Below is a small trained network, with its code and all its weights. Each question gives an input and a class and asks what happens when units are switched off, that is, made to give their printed mean instead of their output.

import numpy as np


def w(rows, s, z=0):
    codes = np.array(rows[::2]) - 128.0
    scale = np.full(codes.shape[1], s)
    scale[-1] = z or s
    return codes * scale


def f(y):
    return y / 2 * (1 + np.tanh(0.7978845608 * (y + 0.044715 * y**3)))


def log_softmax(a):
    a = a - a.max(-1, keepdims=True)
    return a - np.log(np.exp(a).sum(-1, keepdims=True))


def net(x, mask):
    res = np.array(x, float).reshape(1, 6) / 4 @ E
    y = f(res @ A[0][:, :-1].T + A[0][:, -1])
    res = res + np.where(mask, y, B[0][:, -1]) @ B[0][:, :-1]
    return log_softmax(res[-1] @ U[:, :-1].T + U[:, -1])


A, B = {}, {}
E = w([
[40,142,101],'x0',
[102,79,178],'x1',
[114,119,139],'x2',
[114,172,224],'x3',
[60,151,183],'x4',
[136,1,175],'x5',
],0.0097)
A[0] = w([
[110,188,76,125],'neuron 1',
[138,76,93,169],'neuron 2',
[173,129,52,115],'neuron 3',
[182,156,208,135],'neuron 4',
[141,125,46,156],'neuron 5',
[38,145,95,110],'neuron 6',
[134,141,229,89],'neuron 7',
[124,158,104,137],'neuron 8',
[77,126,183,255],'neuron 9',
[182,139,169,166],'neuron 10',
[80,176,171,157],'neuron 11',
[79,59,75,199],'neuron 12',
[162,144,64,101],'neuron 13',
[172,72,132,149],'neuron 14',
[174,177,179,124],'neuron 15',
[160,117,150,128],'neuron 16',
[140,145,161,118],'neuron 17',
[89,115,193,148],'neuron 18',
[89,21,132,133],'neuron 19',
[72,62,189,153],'neuron 20',
[148,125,146,148],'neuron 21',
[155,63,175,181],'neuron 22',
[232,170,165,151],'neuron 23',
[103,155,136,202],'neuron 24',
[142,107,165,167],'neuron 25',
[43,130,162,178],'neuron 26',
[134,165,254,150],'neuron 27',
[166,86,127,164],'neuron 28',
],0.014,0.0069)
B[0] = w([
[61,136,45,218],'neuron 1',
[183,118,99,211],'neuron 2',
[82,123,104,228],'neuron 3',
[191,142,173,205],'neuron 4',
[140,121,85,235],'neuron 5',
[2,124,134,194],'neuron 6',
[87,174,173,203],'neuron 7',
[62,155,108,166],'neuron 8',
[140,84,172,245],'neuron 9',
[236,123,233,191],'neuron 10',
[108,89,106,206],'neuron 11',
[228,92,137,238],'neuron 12',
[139,208,109,201],'neuron 13',
[173,99,46,218],'neuron 14',
[175,157,182,184],'neuron 15',
[206,152,124,155],'neuron 16',
[163,136,115,144],'neuron 17',
[81,118,168,202],'neuron 18',
[188,154,120,246],'neuron 19',
[164,126,201,234],'neuron 20',
[236,139,206,149],'neuron 21',
[127,67,100,246],'neuron 22',
[122,131,227,229],'neuron 23',
[123,65,120,186],'neuron 24',
[162,125,183,180],'neuron 25',
[80,69,174,215],'neuron 26',
[177,120,170,254],'neuron 27',
[189,104,66,205],'neuron 28',
],0.0059,0.0085)
U = w([
[72,162,57,130],'0',
[151,162,120,122],'1',
[119,177,143,1],'2',
[149,116,136,196],'3',
[33,117,115,66],'4',
[168,135,120,76],'5',
[76,91,156,200],'6',
[202,247,182,142],'7',
],0.013,0.0088)

Each question gives the input, the list of numbers given to net, and the class t.
The units are the neurons (one row each of A and B). Each row of codes is followed by its name. A weight is (code - 128) times the scale printed after its matrix; where a second scale follows, it is the last column's (A, B and U).
mask holds one flag per neuron, in row order. A switched-off neuron (its flag False) gives its mean, the last column of its row in B, instead of its output. The means were averaged over made-up inputs and are rounded, as every weight is.
A unit's drop is (log p(t) with every unit on - log p(t) with that unit switched off) / (log p(t) with every unit on - log p(t) with every unit switched off).
The circuit of an input: a set's keep is (log p(t) with only the set's units on - log p(t) with every unit switched off) / (log p(t) with every unit on - log p(t) with every unit switched off). Starting from the 12 units with the biggest drops (on a tie, the unit counted first), units are removed one at a time, each time the one whose removal leaves the highest keep (on an exact tie, the one counted first), for as long as the keep stays at least 0.8.
units of the circuit, in order: the units of the circuit, biggest drop first
most important unit: the unit with the biggest drop
k most important neurons: the k neurons with the biggest drops, biggest first
drop of u: that unit's drop, to one decimal
input [4,2,3,-7,4,-1], class 4: units of the circuit, in order	[neuron 6; neuron 10]
input [-2,8,2,3,5,-6], class 6: most important unit	neuron 26
input [8,4,3,-2,-8,8], class 5: units of the circuit, in order	[neuron 19; neuron 12; neuron 2]
input [-6,3,2,0,7,5], class 7: units of the circuit, in order	[neuron 20; neuron 19; neuron 4]
input [-6,3,3,-1,1,7], class 7: units of the circuit, in order	[neuron 19; neuron 20]
input [5,7,-2,0,-3,6], class 3: 2 most important neurons	[neuron 19; neuron 12]
input [8,5,-3,-2,1,-1], class 4: 3 most important neurons	[neuron 6; neuron 10; neuron 27]
input [5,0,2,7,5,-4], class 6: 2 most important neurons	[neuron 27; neuron 9]
input [1,1,-4,-4,-2,-3], class 0: drop of neuron 16	0.0
input [2,4,-3,0,-5,6], class 5: drop of neuron 12	0.1
input [-1,6,2,-4,-6,8], class 5: drop of neuron 14	0.1
